Here is a tiny trained network, its code and every weight. The questions are about switching its units off for an input and a target symbol, where a switched-off unit gives its printed mean instead of its output.

import numpy as np


def w(rows, s, z=0):
    codes = np.array(rows[::2]) - 128.0
    scale = np.full(codes.shape[1], s)
    scale[-1] = z or s
    return codes * scale


def f(y):
    return np.maximum(y, 0)


def softmax(a):
    e = np.exp(a - a.max(-1, keepdims=True))
    return e / e.sum(-1, keepdims=True)


def log_softmax(a):
    a = a - a.max(-1, keepdims=True)
    return a - np.log(np.exp(a).sum(-1, keepdims=True))


def net(x, mask):
    ids = ['ΓΘΛΞΣΩαβεηπτ'.index(c) for c in x.split()]
    T = len(ids)
    res = E[ids] + P[:T]
    u = 0
    for l in range(2):
        q, k, v = (res @ M[l].T for M in (Q, K, V))
        z = softmax(np.where(np.tri(T) > 0, q @ k.T / 2**0.5, -1e9)) @ v
        res = res + np.where(mask[u], z, O[l][:, -1]) @ O[l][:, :-1]
        u += 1
        y = f(res @ A[l][:, :-1].T + A[l][:, -1])
        res = res + np.where(mask[u : u + 12], y, B[l][:, -1]) @ B[l][:, :-1]
        u += 12
    return log_softmax(res[-1] @ U[:, :-1].T + U[:, -1])


Q, K, V, O, A, B = {}, {}, {}, {}, {}, {}
E = w([
[127,154,117],'Γ',
[123,163,120],'Θ',
[66,214,166],'Λ',
[125,138,85],'Ξ',
[171,89,140],'Σ',
[184,113,207],'Ω',
[176,187,169],'α',
[132,227,51],'β',
[134,241,1],'ε',
[72,108,83],'η',
[188,99,66],'π',
[210,150,85],'τ',
],0.0051)
P = w([
[94,126,173],'0',
[127,78,74],'1',
[134,254,47],'2',
[89,130,175],'3',
[143,80,72],'4',
[171,229,100],'5',
[84,129,177],'6',
[145,74,73],'7',
[180,209,120],'8',
[83,130,177],'9',
[142,77,66],'10',
[181,205,128],'11',
],0.0063)
Q[0] = w([
[51,79,120],'0.h0',
[254,82,7],'0.h0',
],0.0098)
K[0] = w([
[128,157,146],'0.h0',
[252,157,132],'0.h0',
],0.018)
V[0] = w([
[248,114,83],'0.h0',
[253,95,26],'0.h0',
],0.0052)
O[0] = w([
[253,150,95,53],'0.h0',
[230,161,80,1],'0.h0',
],0.0062,0.00037)
A[0] = w([
[89,159,201,4],'0.n0',
[145,25,152,87],'0.n1',
[204,94,130,36],'0.n2',
[114,185,149,149],'0.n3',
[113,148,115,111],'0.n4',
[181,66,159,221],'0.n5',
[165,166,98,79],'0.n6',
[193,85,250,82],'0.n7',
[136,93,174,196],'0.n8',
[77,34,80,55],'0.n9',
[125,73,184,100],'0.n10',
[136,29,82,44],'0.n11',
],0.011,0.0024)
B[0] = w([
[178,90,199,197],'0.n0',
[92,148,66,152],'0.n1',
[218,142,148,163],'0.n2',
[193,147,145,252],'0.n3',
[147,118,115,157],'0.n4',
[73,60,153,210],'0.n5',
[123,111,89,206],'0.n6',
[130,252,107,176],'0.n7',
[68,127,129,191],'0.n8',
[69,168,199,143],'0.n9',
[103,156,85,160],'0.n10',
[178,225,123,157],'0.n11',
],0.025,0.0022)
Q[1] = w([
[50,50,113],'1.h0',
[249,83,125],'1.h0',
],0.011)
K[1] = w([
[2,30,72],'1.h0',
[231,9,148],'1.h0',
],0.0077)
V[1] = w([
[102,254,191],'1.h0',
[212,208,117],'1.h0',
],0.0043)
O[1] = w([
[2,174,59,251],'1.h0',
[19,81,146,228],'1.h0',
],0.0043,0.0028)
A[1] = w([
[127,156,45,252],'1.n0',
[97,24,119,93],'1.n1',
[18,79,85,179],'1.n2',
[151,49,217,81],'1.n3',
[178,45,118,69],'1.n4',
[66,151,103,27],'1.n5',
[129,131,177,43],'1.n6',
[38,53,101,55],'1.n7',
[90,59,189,180],'1.n8',
[121,104,141,67],'1.n9',
[120,184,248,154],'1.n10',
[138,174,11,45],'1.n11',
],0.011,0.0041)
B[1] = w([
[172,253,139,254],'1.n0',
[147,181,194,136],'1.n1',
[33,62,102,200],'1.n2',
[124,208,199,171],'1.n3',
[143,147,47,140],'1.n4',
[94,191,67,154],'1.n5',
[142,161,155,145],'1.n6',
[144,194,193,144],'1.n7',
[71,92,192,184],'1.n8',
[122,138,107,129],'1.n9',
[199,47,65,253],'1.n10',
[95,33,159,185],'1.n11',
],0.03,0.0059)
U = w([
[113,62,121,111],'Γ',
[123,66,128,36],'Θ',
[168,60,225,50],'Λ',
[93,102,138,150],'Ξ',
[50,161,130,77],'Σ',
[97,113,22,3],'Ω',
[208,73,49,154],'α',
[186,190,102,210],'β',
[163,255,185,226],'ε',
[76,44,114,131],'η',
[56,145,227,88],'π',
[96,100,144,172],'τ',
],0.0047,0.0031)

Each question gives the input, a string of symbols that net reads in full, and the target symbol t.
The units are the heads (2 rows each of Q, K, V and O) and the neurons (one row each of A and B). Each row of codes is followed by its name. A weight is (code - 128) times the scale printed after its matrix; where a second scale follows, it is the last column's (O, A, B and U).
mask holds one flag per unit, layer by layer, with each layer's heads first. A switched-off unit (its flag False) gives its mean, the last column of its rows in O or B, instead of its output. The means were averaged over made-up inputs and are rounded, as every weight is.
A unit's drop is (log p(t) with every unit on - log p(t) with that unit switched off) / (log p(t) with every unit on - log p(t) with every unit switched off).
The circuit of an input: a set's keep is (log p(t) with only the set's units on - log p(t) with every unit switched off) / (log p(t) with every unit on - log p(t) with every unit switched off). Starting from the 12 units with the biggest drops (on a tie, the unit counted first), units are removed one at a time, each time the one whose removal leaves the highest keep (on an exact tie, the one counted first), for as long as the keep stays at least 0.8.
units of the circuit, in order: the units of the circuit, biggest drop first
most important unit: the unit with the biggest drop
top k neurons: the k neurons with the biggest drops, biggest first
top k neurons in layer l: the k neurons of layer l with the biggest drops, biggest first
input Λ Λ τ ε, target ε: top 3 neurons	[1.n10 0.n0 1.n2]
input β Ω Ω Ω π, target ε: units of the circuit, in order	[1.n0 0.n11]
input α Λ Λ Θ Λ Λ η, target η: top 2 neurons in layer 0	[0.n9 0.n5]
input Λ Ξ Ω Λ π Λ Λ Ω Λ Ω π, target ε: units of the circuit, in order	[0.n11 1.n0]
input Λ Λ Ω Λ Λ π τ Γ η, target ε: units of the circuit, in order	[1.n10 1.n0 0.n0]
input Ω Σ Λ ε Ω β β η, target Ω: most important unit	0.n11
input Λ Θ Ω Σ, target Σ: top 4 neurons in layer 1	[1.n2 1.n5 1.n7 1.n10]
input Λ Λ Γ, target ε: top 3 neurons	[1.n0 1.n10 1.n2]
input Γ Λ Λ Ω Λ π π Σ Ω π Ξ, target ε: top 2 neurons in layer 0	[0.n11 0.n8]
input Λ π Λ Λ Λ α Σ ε π ε, target ε: top 2 neurons	[1.n10 1.n2]
input β Ω η, target ε: top 3 neurons in layer 0	[0.n5 0.n8 0.n3]
input Λ Ξ τ Λ Λ τ Λ α π Ξ α, target ε: units of the circuit, in order	[1.n10 1.n2]
input Θ Λ α β η, target Ω: top 2 neurons	[0.n9 0.n11]
input Ξ Λ Λ π β Ω Λ β π Λ Ξ, target ε: top 2 neurons in layer 0	[0.n11 0.n0]
input τ π α π, target π: top 2 neurons in layer 1	[1.n10 1.n8]
input Λ Ω Λ Ω Λ Λ, target α: top 2 neurons	[1.n10 0.n3]
input Λ α α Λ α, target π: most important unit	0.n5
input β Λ Λ Λ Λ ε α, target α: top 3 neurons	[1.n10 0.n7 0.n0]
input τ η Λ Ω Λ Ξ Γ Λ Λ Λ Ω, target Σ: top 2 neurons in layer 0	[0.n1 0.n7]
input τ τ ε Ω Λ Ω Λ Λ Λ Λ Λ Λ, target α: top 2 neurons	[1.n10 0.n5]
input Θ η β Λ Γ Λ Ω, target Ω: top 3 neurons in layer 0	[0.n7 0.n8 0.n10]
